Below is a small trained network, with its code and all its weights. Each question gives an input and a class and asks what happens when units are switched off, that is, made to give their printed mean instead of their output.

import numpy as np


def w(rows, s, z=0):
    codes = np.array(rows[::2]) - 128.0
    scale = np.full(codes.shape[1], s)
    scale[-1] = z or s
    return codes * scale


def f(y):
    return np.maximum(y, 0)


def log_softmax(a):
    a = a - a.max(-1, keepdims=True)
    return a - np.log(np.exp(a).sum(-1, keepdims=True))


def net(x, mask):
    res = np.array(x, float).reshape(1, 6) / 4 @ E
    y = f(res @ A[0][:, :-1].T + A[0][:, -1])
    res = res + np.where(mask, y, B[0][:, -1]) @ B[0][:, :-1]
    return log_softmax(res[-1] @ U[:, :-1].T + U[:, -1])


A, B = {}, {}
E = w([
[130,130,128,130,129,133,131,127],'x0',
[218,175,138,128,68,104,226,124],'x1',
[129,132,126,128,127,129,127,128],'x2',
[162,77,118,136,223,189,199,178],'x3',
[241,198,93,225,193,139,71,116],'x4',
[139,36,115,181,112,198,160,2],'x5',
],0.0084)
A[0] = w([
[108,161,120,161,68,68,93,77,92],'neuron 1',
[88,186,142,150,80,124,95,90,36],'neuron 2',
[175,170,82,183,173,135,98,105,60],'neuron 3',
[161,174,82,182,155,119,80,113,136],'neuron 4',
[63,128,148,139,181,159,43,96,87],'neuron 5',
[134,73,118,183,91,189,152,1,3],'neuron 6',
[213,141,199,138,77,90,190,98,129],'neuron 7',
],0.0086,0.0027)
B[0] = w([
[140,83,194,189,193,107,203,146,216],'neuron 1',
[119,93,155,208,205,128,192,126,187],'neuron 2',
[58,96,56,140,60,125,152,77,229],'neuron 3',
[70,83,87,103,67,122,133,124,239],'neuron 4',
[221,144,154,72,165,184,56,67,223],'neuron 5',
[124,206,145,168,88,105,65,254,254],'neuron 6',
[197,102,131,64,144,202,76,69,238],'neuron 7',
],0.0086,0.0067)
U = w([
[147,255,122,157,77,88,82,231,128],'0',
[159,121,116,133,115,99,123,125,255],'1',
[164,97,121,134,100,90,122,128,207],'2',
[208,159,143,84,138,145,94,59,22],'3',
[55,93,72,113,34,106,161,96,34],'4',
[141,121,141,228,221,126,212,138,44],'5',
],0.0093,0.0039)

Each question gives the input, the list of numbers given to net, and the class t.
The units are the neurons (one row each of A and B). Each row of codes is followed by its name. A weight is (code - 128) times the scale printed after its matrix; where a second scale follows, it is the last column's (A, B and U).
mask holds one flag per neuron, in row order. A switched-off neuron (its flag False) gives its mean, the last column of its row in B, instead of its output. The means were averaged over made-up inputs and are rounded, as every weight is.
A unit's drop is (log p(t) with every unit on - log p(t) with that unit switched off) / (log p(t) with every unit on - log p(t) with every unit switched off).
The circuit of an input: a set's keep is (log p(t) with only the set's units on - log p(t) with every unit switched off) / (log p(t) with every unit on - log p(t) with every unit switched off). Starting from all 7 units, units are removed one at a time, each time the one whose removal leaves the highest keep (on an exact tie, the one counted first), for as long as the keep stays at least 0.8.
units of the circuit, in order: the units of the circuit, biggest drop first
most important unit: the unit with the biggest drop
k most important neurons: the k neurons with the biggest drops, biggest first
drop when u is switched off: that unit's drop, to one decimal
input [3,-4,3,-5,6,0], class 4: units of the circuit, in order	(neuron 4; neuron 3)
input [-1,7,-5,5,-7,3], class 3: units of the circuit, in order	(neuron 7)
input [3,3,-6,-3,8,0], class 4: units of the circuit, in order	(neuron 3; neuron 4)
input [5,5,-2,-7,3,2], class 5: 2 most important neurons	(neuron 1; neuron 2)
input [0,-7,-3,4,-6,-4], class 3: units of the circuit, in order	(neuron 5; neuron 3)
input [-8,-3,-6,-4,-5,2], class 1: 3 most important neurons	(neuron 3; neuron 4; neuron 5)
input [2,5,-6,-7,-6,-6], class 5: units of the circuit, in order	(neuron 1; neuron 2; neuron 6)
input [2,4,-2,-2,8,-5], class 4: 2 most important neurons	(neuron 3; neuron 4)
input [-7,-6,1,-1,-5,6], class 1: 2 most important neurons	(neuron 5; neuron 6)
input [-2,5,-4,6,7,4], class 4: 3 most important neurons	(neuron 3; neuron 4; neuron 5)
input [7,8,-5,-6,3,-4], class 3: 2 most important neurons	(neuron 7; neuron 6)
input [-3,4,7,4,8,-7], class 4: 3 most important neurons	(neuron 3; neuron 4; neuron 6)
input [8,-3,3,-8,-4,4], class 1: 2 most important neurons	(neuron 5; neuron 6)
input [-6,4,7,7,8,-7], class 4: most important unit	neuron 3
input [0,-6,-6,3,-1,6], class 0: 2 most important neurons	(neuron 6; neuron 7)
input [1,-8,-3,-5,-1,-5], class 3: 2 most important neurons	(neuron 5; neuron 6)
input [-3,-8,-2,1,7,-1], class 3: 2 most important neurons	(neuron 5; neuron 6)
input [-1,0,-2,-4,-4,8], class 0: drop when neuron 6 is switched off	0.8
input [-1,-6,0,-7,-3,-1], class 5: drop when neuron 2 is switched off	0.4
input [3,-7,4,7,-6,-2], class 3: drop when neuron 1 is switched off	0.2
input [4,8,0,-6,-1,2], class 3: most important unit	neuron 7
